Each row has two labels, one from each of two sets.
[ 12  -9 -13  -2 -13  -2  -7  -1  -4   9  -2  16  17  -1   4   0  -5   7
  21  19   5 -23  -7 -27   8 -13  17  11  -4  25   1  -2  -9  44 -16   4
  -3 -19  -2  11  12] : (39) luzu
[ 20 -25  -9  -6  17 -31   1  -6   3  -2   6   7 -19 -11  17   4  28  34
  10  -4  10  -8 -11 -10   5  19   9  -4   2  41  14   9   3  59  -3   2
  -4  -1  11   2  17] : (39) bog
[ 12  -2  -7  39 -13  31  -5  -2  -1  -1  12  35 -21  -2  14  -1  -8  10
  -2  -8   0  -6   2  10  -5  14 -14  -7 -14   0   9  -7   1   9  -4  12
  -2  -5   5   8   1] : (38) luzu
[  0 -14 -16 -17  10   4 -17   0   1   8   1  -1   1  -3  11   5  -4  12
   6  14   7  -5  -4 -25  -1 -17  11   6   1  70 -13  -6 -12  59  -6  -4
 -16  -1   3  16  22] : (39) luzu
[ 13  -5 -16  31  -4  -5  -6   3   0   2   3  21  10  -3   4  -4  13  19
  22  13   5 -21  -3 -18   0  10  16  15  -3  11  17  -7  -8  25  -9  -2
  -1  -7   1   9   0] : (43) gizut
[ 13  -3  -5  10  11  -7   7   3   3   0  -3  11  38   2  11  -5  -1  13
   2   1   4 -30  -9  -2   6  -3   9   1  -2  26   8  -9  -1  25 -10   6
   0  -8   1  18  14] : (43) kugu
[ 14  -2 -20  42 -23   8 -10  -2  -1   6   1  21  12  -1   6  -3   1  11
  24  25   5 -20   0 -28  13 -10  15  21  -4   8  -1  -2  -9  31 -16   0
  -8 -14  -1  12   7] : (43) luzu
[ 18  -9 -29  41  -9  11 -19  -1  -2   5   7  21  -5  -1  18  -1  12  29
  23  19   9 -10  -1 -30   8  -3   8  14  -3  25  -2 -24 -10  49 -13  -5
 -15  -7   4  22  11] : (43) luzu
[ 25 -11 -12  -5   3 -26   1  -6   0   5  -3   1  26  -6  10  -1  15  27
  19  13   9 -24  -9 -29  19  -6  22  12  12  27   5   0  -4  46  -8  -5
   0  -8   4  12  20] : (36) bog
[  7  -5 -19   3  -8   0  -3  -3  -2   8   5  17   0  -3   7  -1   7  18
  23  15   7  -9  -1 -23   7  -6   7  13   5  37  -3  -4  -4  48 -12  -6
 -13  -9   2  15  13] : (36) luzu
[ 22  -4 -15  24 -13  10  -5   2  -3   5   4  29  13  -3   9  -5  -1  20
  22  15   6 -23  -2 -24  14  -6  11  17  -1  18   2  -8  -6  38 -14  -1
 -11 -14  -2  16  11] : (43) luzu
[ 22 -11 -21   5 -11   6 -13  -4  -2   8   5  15   3  -4  14   0  -2  19
  14  17   6 -21  -3 -35   5 -11  15  12  -4  40  -2   1 -10  59  -9  -3
  -9 -13   4  13  16] : (39) luzu
[ 42  -2 -20  18  -8  -4  -5   1   1  -1  -1  -1   9  -1  13   2  20  32
   8   9  11 -12  -4 -32  23   1  12  11   6 -15   1   3   1  22   0 -13
  -5 -10   5   7  17] : (43) tiz
[ 17  -6  -5 -22  -8 -18  -2   5  -3  -1  -4 -10   8  -3   7   2   7  11
   1   9   7 -10  -6 -28   9  -9   5  10   5   4  -5  10  -3  30   3  -7
   2 -11  -3  -2  10] : (39) tiz
[ 28 -17 -32  -2  25 -21  -4  -8   7   0   3  -3  -7  -6  18   4  29  41
   7  -1  11  -7  -8 -19   9  11  18   5  12  41   9   0  -1  52   0  -6
  -5   3  10  10  19] : (36) bog
[ 30  -7 -17  11   6 -17  -1   4   1   3  -1  13  29  -4  12  -1   5  26
   5  14   6 -31 -14 -25  13   4  25   6  -8  28   9   2  -9  48 -12  -3
   1 -14  -1   9  16] : (37) bog
[ 20  -7 -16  19 -12   3  -9  -1  -5   4   1  21   2   1   9   0   2  20
  13  11   4 -16  -4 -22   5  -3   6   8  -3  23   1  -2  -5  40 -10   2
  -8  -9   4  12  12] : (39) luzu
[ 24  -7  -4   6   0 -18   2   3   1   1   2  10   2  -3  10   0   5  17
  -2   2   5 -15  -9 -15   8   6  12   2  -5   9  14   7  -6  30  -2   2
   0  -7   3   5   9] : (39) bog
